[ 10 -10  -5  -2   0   2   2   1   1   8  11 -26  -2   7  10   1   9   7
  22   1  -1   8  -1   5  -3  -2 -43  -7  -3  25  -7  -4  27  11   9  -5
  -5 -22   8 -13  -2]  <5>
[ -8  -9   6  -8 -14  -2  -8 -11  22  52   0  -3  -9   8  -2  10   0  -7
   3 -10   6  -5 -11  -3  -3   1 -10  10 -32  11   5   5 -38   3  -6   7
  -4  13   1   0 -24]  <8>
[ -7 -13   6 -35  27   1 -11 -11  -3   6  23 -13   0   0  -6 -30   5   1
   5 -10   4   0  -8  -3  -8  -1  20   5 -45   6   7  -6  -2   5  19  10
  -4  -8  11  -6   9]  <5>
[ 17 -12  -9   3 -30   3 -13   9 -12  39 -11  -6   8 -29   2  29   3   3
  19   3   1   6   4   1  -1   0   3   5  19  -8 -13  -9  36   5  10  25
  -2 -15  -1  -3  27]  <8>
[  1  -4   7 -13 -15  -5 -21  16   5  12 -18  -9   6   0  -5  -5  -4   0
 -10   1   5  -2  -2  -3   6  -6  -2   8 -33  -7   3 -19   0  -2 -11   8
 -11   6   7 -14  -6]  <8>
[  7  -5  -2  -2  -5  -1  -6   8  24 -26   9  -1 -10 -11  -4 -11  -2   4
  15   4  -6 -17   3  -8  15  -3  -2  12  -2 -10  -5 -14   0   6 -12  -6
  -9   5   2   6   2]  <5>
[ 13 -16  -1 -17 -36  -8 -22   0   3  46 -20  -4  -4 -16   3  -9   0 -11
  -3   0   2  -9  -4  -2   4  -4   4  10 -49  -4   1 -11   7   1 -14  19
  -9   3  10   3  17]  <8>
[ 13  -8  -6   8 -20 -10   6  -2  11  44 -21  -2 -11  -8  17  14  -5  -4
   6   4   2   1  10   3   8  -3 -34   0  -3   3  -1   6  22   3 -10   4
  -5  -8   4  11   4]  <8>
[ 12 -12  -6  -3   4   0 -12  11   2 -17 -20 -17   7   1  12  -1  -4   0
   6   6  -1   5   6   1  -1  -8 -18   2  -8  -5   0 -11  39   1  -7   8
  -5 -14   8  -5   6]  <5>
[ 13  -5 -10   3 -22   0  -6   5   0  21 -23   5   6 -23   6  16  -6  -7
   5   7   0   1  13  -2   0  -3  -2   4  14 -18  -4  -7  17   2 -17  12
   3  -4  -3   8  20]  <8>
[-11  -8   4   4  -4   5  -9  -7   2  63 -17 -10   8  -3   5  35  -5  -8
  12  -5   9  16  -3  -1 -17  -2 -15   5 -24   4   3   3  -8   1  -2  13
   1  -4   3  -3   2]  <8>
[ 21  -3  -2   6 -29  -1 -25   0 -10  59  -6   5  10 -30  -8  25  -3   3
   7   3  14   8  -9   7   1  -1   2   2  22  -2 -12 -13   7   1   3  29
  -2   6  -2  -6  14]  <8>
[  2 -23   4 -23  -5 -11 -22  -7  -2  61  -2  -7  -7 -16  -1   5   3  -2
   8  -8   7  -1  -5  -1   0  -1  28  10 -35   1   3   0  12   0  18  40
  -9  -1   8   2  22]  <8>
[ -3  -4   2   5  25   1 -14  11 -11  -1 -14 -10   7   9   0  27  -1  16
   5  -2   1  19  -3   4  -6  -3   8  -9   8  12  -1  -2  27 -10  24  16
  -5  -4  -1  -8   8]  <5>
[  0  -8  -1   5  -3  -1 -11   0 -12  42 -13   2   6 -20  -6  50  -5   9
  10  -1   4  17   5   2  -6   1  11   1  47 -10  -7   3  14  -7  16  27
   1   1  -7   1  20]  <8>
[ -5  -6   3  19  28   2   5   8  -2  -5  -2 -14  -3  11   1  24   2  19
  13  -3   3   8  -3   9   0  -2 -14 -10  24  11  -4   2  14  -8  28  11
  -9   0   0 -11  -9]  <5>
[ -2   0  -2   7  25  17  -9  -3  17 -18  29  -4   6  13  -8   5  -4   8
  30  -2  14   3 -10   0  -3  -4   0   3  27  20  -5  -9 -29   4 -11  -6
  -2   7   0  -2 -24]  <8>
[  4  -5   6   4  29  -6  -5  -6   5   7  11  -9  -9  -1  -8  20  -6  25
  18  -4  12  13  -9   9   7  -4 -21   0  14  12  -2  -2   4  -4  23  26
  -9   7   3  -6  -3]  <5>
[  7 -11  -3   6  13  -5  -4 -15  17  42   4   5 -14  -8   5  14  -8   6
  13  -6  12  -2  -2   4   6  -3  -9  11 -21   3   2   9  -1   1  -4  14
  -7   1   7  16  -4]  <8>
[ 16   1  -7   8   7  10  -3  -3   2 -20  33  -7   1  -7  -4 -23   9  12
  23   1   3   3  -9   5   5  -1 -10  -2  15  25 -12 -12   5  11  -4 -10
   0 -16   6  -8  -4]  <5>
[ -8  -2  -2  15  28  21   5   4  14 -18  15 -15   6  12  -2  29  -2   5
  24   3   5   0   2  -3  -7  -2 -18   1  32  12  -9  -4 -20   1  -6  -8
   0   0  -1  -7 -20]  <5>
[  6 -15   1  -5 -37  -9  -5  -6   1  53   7  -8 -19 -21   2  -7   7   3
   5  -4   5 -13  -7   1  10   0 -15   6 -37   0  -8  -7   6   5  10  23
 -10   4  11  -5   6]  <8>
[ 10  -8  -2 -15 -39  -5  -4 -10   3  44  15 -12 -12  -4   3 -23  12 -11
   9  -6   3  -8 -15   4   2   3 -10   4 -34  18  -9  -4  -2  10   6   2
  -6  -1  10  -5 -11]  <8>
[  3 -19   6  -8  23  -1  -7   0   7  -2  23 -10 -11   7   0 -17   8  13
  15  -7  -1  -6  -5   2   5  -1  13   5 -18   9   1  -6  10   0  25  14
 -13   9   8  -2   2]  <5>
[-18 -11   7  -7  24   5   4  -3  19 -16  12 -19  -9  15   6  -1   6  -8
  15  -1  -5  -9   7 -10  -6  -1 -27   7 -21  12   2  -1  -2   6   0 -13
  -8  -5   7   2 -13]  <5>
[ -5 -11  -4   0  11   3  -4  -3   3  18 -13   5   5 -22   2  38  -7   2
  13   2   2   5  16  -2  -5  -3  16   9  14 -22  -2   3  14  -2 -14  15
   4  -3   0  19  22]  <8>
[ -1  -8  -1  12  -2   2 -15   4  -9  54 -10   0   9 -19  -6  51  -4   2
  10  -1   6  13   3   2  -7   1  17   1  38 -10 -11   1  16  -7  19  30
   0   1  -6   1  19]  <8>
[-13   4  -1   5 -21   8   3  16  -1 -11  19 -18   1  -5  -5  17  13  -6
   7   5  -9  -7  -4  -2   1   3  -9  -3  16   3 -12 -10 -10   5   9 -16
  -3  -5  -5 -21 -16]  <8>
[  1  -9   2   3  -5   1   6  -9  -1  62   1 -14  -5   2   6  36   1   1
  16  -8   9  13  -9   8  -9   3 -20  -5  10  24  -4  11   0   1   9   6
   0  -3  -4  -9  -4]  <8>

[  1   6  13  17  31  15  49   1   2   9   4  -3  -7   0 -15  -4 -15 -10
  -4 -25  -4  -3  -9   2   0  16   6  25  11   7  21  13  28  14   4   1
   3  -2  -2  -5 -30 -18 -11 -12  -5 -15 -11  -4 -14   0  10  12  16  17
  14  25  12   9  22   2  10   0  -1  -9 -19 -10 -17 -23 -16 -15  -6 -25
  -6  -9   1  13   1  15]  [53]
[  3   8  19  20  40  22  53  15   8  19   8   0   0  -4 -18 -12 -21 -16
 -13 -38 -12 -11 -18  -7  -5   7   2  17  10  11  26  18  53  32  12   3
  20   7  11   0 -21 -17  -9 -17 -13 -24 -36 -24 -27 -10  -4   0   4   5
  10  19  26  18  35  15  26  19  21   8   1   5  -3 -14 -11 -17 -11 -34
 -23 -31 -32 -21 -26 -10]  [53]
[ -9  -4  -5   5  12   9  48  10  12  28  19   4   5   9  -5   2 -15 -10
  -9 -37  -8  -6 -23  -1  -2   9  10  27  14   6  21  11  30   9   2  -4
  -5  -7 -15 -10 -32 -20 -12  -7   1  -2  17  10   6  10  18  16  17  18
  15  14 -15 -10  -9 -15 -13 -17 -16 -14 -21  -2  -3   7   3   9  15   7
  19  19  21  16  -9   1]  [56]
[ -2   0  -2   3   1   3  12  10  12  22  21   7  15  18  22  20  16  13
  10  14   7   6  -3   6   0  -8   1  -1  -6  -8 -13 -12 -30 -25 -10 -15
 -20 -11 -22 -11 -14 -15 -11  -6  -3  -7   4 -10   4   4   4   6   7  15
  22  19  25  16  20  17  20  14  19  13   6  12   7   7   3   0  -5  -4
  -6 -10 -11 -24 -30 -16]  [56]
[  1  -2 -11 -12 -27 -20 -13 -27 -16 -13  -1   0   7  20  23  25  28  17
  15  18   5   0 -18 -11 -16 -24 -13  -8 -12  -8  -2   2  21  18  12  17
  32  21  17  14  -1   0  -7 -12 -10 -28 -29 -33 -25  -9   0   0  10  17
  21  28  30  19  28  12  12  -1  -7 -11 -24 -21 -26 -32 -16 -14  -6 -10
   7  15  26  34  28  24]  [53]
[  7   9  16  16  27   6  46 -22 -19 -19 -17 -13 -24 -11 -31  -8 -20 -11
  -1 -18   1   1   4   9   5  33  12  39  17  10  33  21  43  23   7   5
   9   1   4  -2 -37 -23 -13 -17  -9 -28 -29 -20 -37 -10   3   1  11  11
   6  26   6  10  38  11  29  16  26  11  -1  18   7   8  -9  -7   1 -35
 -13 -22 -26 -20 -45 -16]  [53]
[ -7  -2  -4   2   7   8  31  20  13  54  27   9  21  11  10   3  -3  -4
  -7 -37 -12 -10 -39 -13 -14 -26  -7  -2  -6   2   6   5  33  25  13  16
  31  17  17  16   4  11   0  -4  -6 -11 -25 -36 -23 -11 -15 -12  -9  -3
   8   8  14   9  23  11  24  20  32  16   9  19   9   1   1  -7  -8 -17
 -16 -28 -29 -24 -37 -15]  [56]
[ -1   0   0   1   4  -1  13  -9  -7  -9  -6  -5 -10  -4 -14  -5 -12  -8
  -6 -23  -7  -8 -20 -10 -11 -10 -10  -6 -11  -7  -9  -6 -26 -17  -8 -12
 -17  -9  -9  -8 -19 -13  -6  -6  -2  -8  -6  -2  -9  -2   4   2   5   5
   3   8   1   3  13   4  10   7  11   6   4  13  11  17   5   9  13   8
  14  16  19  25  18  17]  [53]
[-10 -10 -22 -19 -36 -18 -28 -11  -6  -9  -3  -1  -3   0   7   8   6   8
   6  19   8  12  14  17  13  15  18  19  16   7  13   7  36  17  10  11
  18   9  -1   8   9   2  -5  -2  -5 -13 -11 -35 -12 -10 -16 -24 -19 -14
 -16 -18 -37 -20 -29 -14 -18 -14 -15  -7 -10  -6  -6  -5   2   2  -1  15
   9  14  21  16  19  17]  [56]
[-11 -13  -8 -10   5   2  15  -3   0   7   5   3  13  12   7   3  10   0
   6   2  -2  -7   3 -11  -7   4 -11  -3  -2   3  11  12  14  19   6  10
  10   4  18   2  -5  -6   2  -9  -5 -10 -25   3 -17  -7   1   4   5  -3
  -8   5  13   8  20   5   9   7   3  -4   1  -7  -7 -12 -13 -11  -4 -22
 -11 -13 -14   3   5   5]  [53]
[ -7  -5  -4   2   9   9  26  14  13  23  16   5   6   4  -3  -4 -13 -10
 -11 -29  -9  -8 -16  -3  -1   4   6  13  11   7  16  10  26  10   3  -1
  -6  -7 -13 -13 -21 -21 -10  -8  -4  -3   8   9   9   8  12  15  12  12
  13   8   0  -4  -9 -11 -14 -14 -17 -13 -14  -8  -4   1   4   7  11  14
  17  19  20  17   8   3]  [53]
[-16 -16 -21 -21 -24 -13 -18 -13  -9 -10  -5  -1   4   5   9   8  18  11
  15  35  14  14  37  17  18  35  15  20  17  12  20  14  33  20   6   7
   6   1   3  -4  -9 -15  -7 -12 -12 -21 -33 -27 -26 -15 -16 -20 -16 -21
 -28 -22 -37 -19 -20 -17 -15  -9 -11  -6  -2   0   4   9   5   9  13  15
  18  23  27  37  40  26]  [56]
[ -1   1   8  10  25  14  42   8  11  27  21   7  20  25  23  22  28  16
  20  31  14  11  23  12   7  19   4  13   2   0   4   1 -12 -10  -8 -13
 -18 -13 -14 -17 -35 -32 -15 -19 -13 -27 -31 -24 -28 -12  -6 -11  -4  -6
 -13  -1 -19  -6   3  -2   6   3   9   6   5  15  16  25   8  14  21  12
  22  25  30  37  30  23]  [53]
[ 10   9  -1  -4 -27 -16 -34 -10 -11 -16  -7  -1   0   0  14  11  13  13
  10  14   6   7 -12   1  -5 -30  -6 -16 -14 -10 -18 -14  -7  -1   5   9
  21  17   8  18  23  20   0   3  -5 -10 -14 -41  -9  -8 -15 -13 -10   2
  18  10  28  15  18  17  17  11  12   5  -4  -5 -13 -25  -5 -12 -16  -2
  -6  -2  10   9  13  15]  [53]
[  1   5   0   6  -2   2   9  17  15  22  16   4   0  -2  -1   0 -17  -5
 -12 -31  -8  -2 -28   3   0 -11  12  10   7   1   1  -2  17  -2   2  -3
  -1  -2 -21  -5  -4  -9 -11  -1  -2  -1  19 -14  16   8   3   2   2  12
  22   8  -4  -5 -14  -4  -8 -10  -6  -2 -11   1   0   5   9   8   3  20
  13  16  22   6  -5   0]  [53]
[ -5   0   3   6  19   8  38   6   1  14   8   1   7   4  -5  -3  -7  -6
  -2 -21  -5  -4 -10  -3  -3   4  -1  12   3   7  16  10  26  17   4   4
   8   3   7  -1 -18  -8  -3  -9  -4  -6 -16  -5 -14  -2   3   8   8   8
  13  17  15   7  22   1  10   4   9  -5 -12  -4 -12 -20 -10 -14  -5 -19
  -8 -12  -6  11   0   9]  [53]
[-14 -14 -14 -14  -9  -5  -1  -8  -4  -1   1   2   9  13  13  11  23  12
  16  36  13  10  34  11  10  25   3   7   4   2   4   2 -16  -9  -8 -13
 -23 -16 -11 -20 -27 -31 -10 -15 -10 -14 -21   1 -12  -3   3   6   9   5
   3  10  22  14  26  13  19  15  17  12  15  13  13  14   1   4   5  -7
  -3  -8 -15 -12 -16 -14]  [56]
[  0   0 -10  -7 -24 -12 -29  -4  -3  -9  -5  -2  -9  -9  -3  -4 -10  -2
  -7  -7  -2   2 -10   5   3  -8   9   2   6   1   0  -1  18   7   7   8
  14   9  -3  10  17  13  -2   4   0  -1   6 -22   5  -2  -9 -13 -12  -4
   1  -9 -13  -8 -18  -4  -9  -7  -7  -1  -4  -4  -4  -5   2   1  -6  12
   3   8  11   3   6   5]  [53]
